Here is a tiny trained network, its code and every weight. The questions are about switching its units off for an input and a target symbol, where a switched-off unit gives its printed mean instead of its output.

import numpy as np


def w(rows, s, z=0):
    codes = np.array(rows[::2]) - 128.0
    scale = np.full(codes.shape[1], s)
    scale[-1] = z or s
    return codes * scale


def f(y):
    return np.maximum(y, 0)


def softmax(a):
    e = np.exp(a - a.max(-1, keepdims=True))
    return e / e.sum(-1, keepdims=True)


def log_softmax(a):
    a = a - a.max(-1, keepdims=True)
    return a - np.log(np.exp(a).sum(-1, keepdims=True))


def net(x, mask):
    ids = ['αβγζθλμπφψ'.index(c) for c in x.split()]
    T = len(ids)
    res = E[ids] + P[:T]
    q, k, v = (res @ M[0].T for M in (Q, K, V))
    z = softmax(np.where(np.tri(T) > 0, q @ k.T / 2**0.5, -1e9)) @ v
    res = res + np.where(mask[0], z, O[0][:, -1]) @ O[0][:, :-1]
    y = f(res @ A[0][:, :-1].T + A[0][:, -1])
    res = res + np.where(mask[1:13], y, B[0][:, -1]) @ B[0][:, :-1]
    return log_softmax(res[-1] @ U[:, :-1].T + U[:, -1])


Q, K, V, O, A, B = {}, {}, {}, {}, {}, {}
E = w([
[139,77,161,97,141],'α',
[108,229,30,71,124],'β',
[184,74,134,113,187],'γ',
[220,201,82,87,90],'ζ',
[57,147,157,5,197],'θ',
[135,94,142,51,114],'λ',
[77,59,10,118,209],'μ',
[80,74,97,10,125],'π',
[181,40,50,104,60],'φ',
[153,117,196,188,203],'ψ',
],0.017)
P = w([
[10,127,254,178,12],'0',
[164,69,113,70,98],'1',
[159,77,113,78,127],'2',
[151,87,106,76,139],'3',
[154,97,115,71,172],'4',
[159,101,117,77,181],'5',
[157,104,126,71,193],'6',
[154,112,117,80,208],'7',
[148,118,130,78,209],'8',
[153,124,121,85,216],'9',
[155,121,122,82,235],'10',
],0.0075)
Q[0] = w([
[198,86,148,175,255],'H1',
[180,77,98,34,248],'H1',
],0.0072)
K[0] = w([
[94,121,158,136,54],'H1',
[1,155,165,229,78],'H1',
],0.0086)
V[0] = w([
[119,175,106,82,42],'H1',
[35,253,155,146,150],'H1',
],0.0076)
O[0] = w([
[83,206,94,120,38,231],'H1',
[255,149,78,62,137,3],'H1',
],0.0096,0.0024)
A[0] = w([
[116,111,154,70,69,188],'N1',
[105,195,166,64,210,200],'N2',
[202,163,178,203,88,164],'N3',
[138,65,161,90,80,128],'N4',
[106,146,117,56,78,130],'N5',
[164,248,71,122,94,252],'N6',
[125,149,68,91,157,75],'N7',
[115,119,98,132,142,195],'N8',
[154,89,64,154,173,70],'N9',
[105,139,118,240,136,212],'N10',
[195,111,130,122,123,46],'N11',
[201,139,128,124,118,33],'N12',
],0.012,0.0043)
B[0] = w([
[131,161,119,168,155,255],'N1',
[159,108,126,158,52,254],'N2',
[142,126,76,3,142,160],'N3',
[140,144,186,157,152,247],'N4',
[131,169,140,109,107,242],'N5',
[100,80,83,168,181,246],'N6',
[156,136,180,151,142,199],'N7',
[106,136,111,94,120,189],'N8',
[124,146,125,93,95,205],'N9',
[144,83,116,75,97,192],'N10',
[136,119,141,147,116,191],'N11',
[191,109,119,162,107,180],'N12',
],0.012,0.0072)
U = w([
[156,148,197,198,182,135],'α',
[160,133,76,184,132,110],'β',
[121,42,197,212,254,80],'γ',
[129,157,57,56,104,25],'ζ',
[176,115,111,187,14,121],'θ',
[143,203,155,91,146,229],'λ',
[135,55,112,68,140,77],'μ',
[151,196,108,79,44,8],'π',
[66,66,109,224,82,165],'φ',
[173,53,158,120,146,254],'ψ',
],0.0081,0.003)

Each question gives the input, a string of symbols that net reads in full, and the target symbol t.
The units are the heads (2 rows each of Q, K, V and O) and the neurons (one row each of A and B). Each row of codes is followed by its name. A weight is (code - 128) times the scale printed after its matrix; where a second scale follows, it is the last column's (O, A, B and U).
mask holds one flag per unit, heads first, then neurons. A switched-off unit (its flag False) gives its mean, the last column of its rows in O or B, instead of its output. The means were averaged over made-up inputs and are rounded, as every weight is.
A unit's drop is (log p(t) with every unit on - log p(t) with that unit switched off) / (log p(t) with every unit on - log p(t) with every unit switched off).
The circuit of an input: a set's keep is (log p(t) with only the set's units on - log p(t) with every unit switched off) / (log p(t) with every unit on - log p(t) with every unit switched off). Starting from the 12 units with the biggest drops (on a tie, the unit counted first), units are removed one at a time, each time the one whose removal leaves the highest keep (on an exact tie, the one counted first), for as long as the keep stays at least 0.8.
circuit, biggest first: the units of the circuit, biggest drop first
most important unit: the unit with the biggest drop
top k neurons: the k neurons with the biggest drops, biggest first
drop of u: that unit's drop, to one decimal
input φ ζ β φ φ φ ζ φ γ ζ, target φ: circuit, biggest first -> N6, H1
input ψ γ φ φ, target ψ: most important unit -> H1
input φ λ φ α, target φ: top 2 neurons -> N7, N3
input θ γ φ ψ φ π ψ γ, target θ: top 4 neurons -> N12, N2, N9, N11
input φ μ λ φ θ λ μ π ψ β, target φ: top 2 neurons -> N6, N2
input γ μ λ, target γ: circuit, biggest first -> H1, N4
input ζ φ φ β, target β: top 3 neurons -> N6, N5, N7
input φ φ λ ζ, target φ: circuit, biggest first -> H1, N6
input β φ ζ φ φ λ φ, target β: top 3 neurons -> N6, N2, N1
input φ φ μ μ ψ β α ψ θ, target θ: top 2 neurons -> N2, N6
input π γ γ ψ ζ λ β φ ψ μ, target ζ: drop of H1 -> 0.1
input ψ γ π ψ φ φ ψ μ φ, target ψ: drop of N2 -> 0.2
input β γ α ζ, target β: drop of N1 -> 0.0
input φ ζ ψ γ α π φ λ φ θ, target φ: most important unit -> H1
